Below is a small trained network, with its code and all its weights. Each question gives an input and a target symbol and asks what happens when units are switched off, that is, made to give their printed mean instead of their output.

import numpy as np


def w(rows, s, z=0):
    codes = np.array(rows[::2]) - 128.0
    scale = np.full(codes.shape[1], s)
    scale[-1] = z or s
    return codes * scale


def norm(h):
    return h / np.sqrt((h * h).mean(-1, keepdims=True) + 1e-5)


def f(y):
    return np.maximum(y, 0)


def softmax(a):
    e = np.exp(a - a.max(-1, keepdims=True))
    return e / e.sum(-1, keepdims=True)


def log_softmax(a):
    a = a - a.max(-1, keepdims=True)
    return a - np.log(np.exp(a).sum(-1, keepdims=True))


def net(x, mask):
    ids = ['αβγδεζθλμξπστφψω'.index(c) for c in x.split()]
    T = len(ids)
    res = E[ids] + P[:T]
    u = 0
    for l in range(3):
        q, k, v = (norm(res) @ M[l].T for M in (Q, K, V))
        z = softmax(np.where(np.tri(T) > 0, q @ k.T / 2**0.5, -1e9)) @ v
        res = res + np.where(mask[u], z, O[l][:, -1]) @ O[l][:, :-1]
        u += 1
        y = f(norm(res) @ A[l][:, :-1].T + A[l][:, -1])
        res = res + np.where(mask[u : u + 8], y, B[l][:, -1]) @ B[l][:, :-1]
        u += 8
    return log_softmax(norm(res)[-1] @ U[:, :-1].T + U[:, -1])


Q, K, V, O, A, B = {}, {}, {}, {}, {}, {}
E = w([
[182,185,128],'α',
[145,152,142],'β',
[195,88,132],'γ',
[168,191,128],'δ',
[255,201,110],'ε',
[166,170,129],'ζ',
[180,186,125],'θ',
[176,187,130],'λ',
[118,52,140],'μ',
[176,184,127],'ξ',
[118,190,126],'π',
[108,112,143],'σ',
[168,182,133],'τ',
[113,128,141],'φ',
[175,183,133],'ψ',
[148,157,141],'ω',
],0.0019)
P = w([
[131,132,169],'0',
[138,103,98],'1',
[172,118,202],'2',
[131,116,106],'3',
[110,141,164],'4',
[87,150,22],'5',
[141,121,159],'6',
[131,117,102],'7',
[109,141,134],'8',
[67,175,1],'9',
[139,118,161],'10',
[136,107,98],'11',
[118,132,145],'12',
],0.0062)
Q[0] = w([
[163,79,101],'L0H0',
[42,163,248],'L0H0',
],0.0015)
K[0] = w([
[118,156,129],'L0H0',
[126,4,79],'L0H0',
],0.0017)
V[0] = w([
[255,100,162],'L0H0',
[30,160,102],'L0H0',
],0.0009)
O[0] = w([
[41,159,2,254],'L0H0',
[184,61,245,26],'L0H0',
],0.0009,0.00042)
A[0] = w([
[119,129,133,102],'L0N0',
[10,230,154,6],'L0N1',
[108,15,47,84],'L0N2',
[86,110,58,81],'L0N3',
[184,92,130,73],'L0N4',
[254,171,11,44],'L0N5',
[185,50,68,126],'L0N6',
[153,190,224,122],'L0N7',
],0.0022,0.0017)
B[0] = w([
[142,127,135,128],'L0N0',
[49,154,213,153],'L0N1',
[186,252,109,225],'L0N2',
[196,139,132,178],'L0N3',
[87,130,120,144],'L0N4',
[25,51,143,209],'L0N5',
[53,182,126,230],'L0N6',
[207,102,180,253],'L0N7',
],0.0025,0.0012)
Q[1] = w([
[163,197,252],'L1H0',
[82,87,195],'L1H0',
],0.00042)
K[1] = w([
[208,216,216],'L1H0',
[204,108,253],'L1H0',
],0.00038)
V[1] = w([
[101,11,102],'L1H0',
[55,134,158],'L1H0',
],0.0012)
O[1] = w([
[233,196,223,85],'L1H0',
[254,78,116,1],'L1H0',
],0.00078,0.00013)
A[1] = w([
[45,193,19,69],'L1N0',
[144,185,204,47],'L1N1',
[83,206,177,28],'L1N2',
[180,69,116,5],'L1N3',
[49,201,64,37],'L1N4',
[119,131,122,80],'L1N5',
[249,234,66,152],'L1N6',
[52,55,21,49],'L1N7',
],0.0021,0.0015)
B[1] = w([
[250,35,105,255],'L1N0',
[173,146,195,176],'L1N1',
[152,172,172,143],'L1N2',
[93,162,106,128],'L1N3',
[201,46,96,185],'L1N4',
[110,110,146,128],'L1N5',
[122,22,150,237],'L1N6',
[250,148,131,230],'L1N7',
],0.0021,0.0012)
Q[2] = w([
[223,3,31],'L2H0',
[123,130,101],'L2H0',
],0.0054)
K[2] = w([
[2,202,134],'L2H0',
[131,175,144],'L2H0',
],0.0075)
V[2] = w([
[177,254,153],'L2H0',
[189,130,13],'L2H0',
],0.0039)
O[2] = w([
[3,165,214,183],'L2H0',
[69,14,133,5],'L2H0',
],0.0046,0.00033)
A[2] = w([
[67,252,149,165],'L2N0',
[53,2,201,117],'L2N1',
[88,110,104,86],'L2N2',
[162,129,75,248],'L2N3',
[26,195,220,189],'L2N4',
[158,201,157,111],'L2N5',
[119,171,125,5],'L2N6',
[127,136,127,99],'L2N7',
],0.0038,0.0021)
B[2] = w([
[207,64,203,160],'L2N0',
[157,61,177,224],'L2N1',
[145,144,124,135],'L2N2',
[60,140,168,255],'L2N3',
[252,178,223,204],'L2N4',
[101,186,124,159],'L2N5',
[92,114,150,128],'L2N6',
[134,130,121,128],'L2N7',
],0.0042,0.0025)
U = w([
[84,159,120,81],'α',
[206,172,217,240],'β',
[158,236,79,95],'γ',
[84,168,120,87],'δ',
[90,130,129,25],'ε',
[128,216,97,86],'ζ',
[71,132,129,66],'θ',
[245,129,9,140],'λ',
[74,116,123,36],'μ',
[70,134,125,61],'ξ',
[111,2,43,101],'π',
[86,125,125,13],'σ',
[84,117,127,14],'τ',
[156,11,176,253],'φ',
[79,114,122,29],'ψ',
[74,106,123,47],'ω',
],0.013,0.0052)

Each question gives the input, a string of symbols that net reads in full, and the target symbol t.
The units are the heads (2 rows each of Q, K, V and O) and the neurons (one row each of A and B). Each row of codes is followed by its name. A weight is (code - 128) times the scale printed after its matrix; where a second scale follows, it is the last column's (O, A, B and U).
mask holds one flag per unit, layer by layer, with each layer's heads first. A switched-off unit (its flag False) gives its mean, the last column of its rows in O or B, instead of its output. The means were averaged over made-up inputs and are rounded, as every weight is.
A unit's drop is (log p(t) with every unit on - log p(t) with that unit switched off) / (log p(t) with every unit on - log p(t) with every unit switched off).
The circuit of an input: a set's keep is (log p(t) with only the set's units on - log p(t) with every unit switched off) / (log p(t) with every unit on - log p(t) with every unit switched off). Starting from the 12 units with the biggest drops (on a tie, the unit counted first), units are removed one at a time, each time the one whose removal leaves the highest keep (on an exact tie, the one counted first), for as long as the keep stays at least 0.8.
circuit, biggest first: the units of the circuit, biggest drop first
top k neurons: the k neurons with the biggest drops, biggest first
k most important neurons of layer l: the k neurons of layer l with the biggest drops, biggest first
input τ μ γ ψ π τ μ μ, target β: top 3 neurons : [L1N0 L1N7 L1N4]
input γ μ ε α γ φ θ φ γ, target φ: circuit, biggest first : [L2H0 L2N4]
input ε σ γ θ, target φ: circuit, biggest first : [L2H0]
input γ δ μ ω μ σ φ γ, target λ: top 3 neurons : [L1N0 L1N7 L2N1]
input ζ μ ψ μ μ σ μ ζ, target λ: top 2 neurons : [L1N0 L1N7]
input σ γ τ γ μ β ζ β, target λ: circuit, biggest first : [L2N4 L2N1]
input μ σ φ γ λ σ φ ζ μ γ τ π, target λ: circuit, biggest first : [L2H0 L1N0 L2N4]
input μ σ γ ξ, target λ: circuit, biggest first : [L2N1 L2N4]
input τ γ μ ψ ε ε ζ ζ σ σ σ α, target γ: top 3 neurons : [L1N7 L2N3 L1N0]
input μ μ μ ψ, target λ: top 4 neurons : [L1N0 L1N7 L2N4 L2N1]
input μ τ α ξ μ θ ε γ σ ξ σ λ, target γ: circuit, biggest first : [L2H0 L2N3 L2N1 L2N4]
input γ ψ μ σ, target π: 3 most important neurons of layer 2 : [L2N4 L2N3 L2N1]
input π τ μ ψ β β μ σ γ σ φ β, target π: 2 most important neurons of layer 0 : [L0N7 L0N6]
input φ ζ ζ γ μ γ δ σ, target λ: circuit, biggest first : [L2H0 L0N2 L2N4]
input μ ψ σ λ, target λ: top 3 neurons : [L1N0 L1N7 L2N4]
input μ γ μ μ, target λ: circuit, biggest first : [L2H0 L2N1]
input ψ γ σ α μ μ β τ, target λ: top 3 neurons : [L1N0 L1N7 L0N7]
input φ β μ μ γ σ γ δ σ σ γ μ, target γ: 2 most important neurons of layer 0 : [L0N2 L0N5]
input σ σ ξ τ, target γ: circuit, biggest first : [L2H0 L2N1 L2N4]
input σ φ ζ μ α μ μ φ γ ω θ μ, target π: 2 most important neurons of layer 0 : [L0N7 L0N2]
input μ τ β φ ξ ω μ μ δ σ σ μ ω, target φ: circuit, biggest first : [L2H0 L0N2]
input γ ζ ω μ, target π: top 3 neurons : [L2N4 L0N7 L2N1]
input π φ σ μ, target β: top 4 neurons : [L1N0 L2N0 L1N7 L1N4]
input λ γ ε σ μ θ μ ω, target λ: 2 most important neurons of layer 0 : [L0N2 L0N3]
input μ ζ β ω μ μ μ γ β, target φ: top 2 neurons : [L2N1 L1N7]
input σ β μ θ, target γ: top neuron : [L1N0]
input σ σ γ γ μ μ ξ φ, target λ: top neuron : [L1N0]
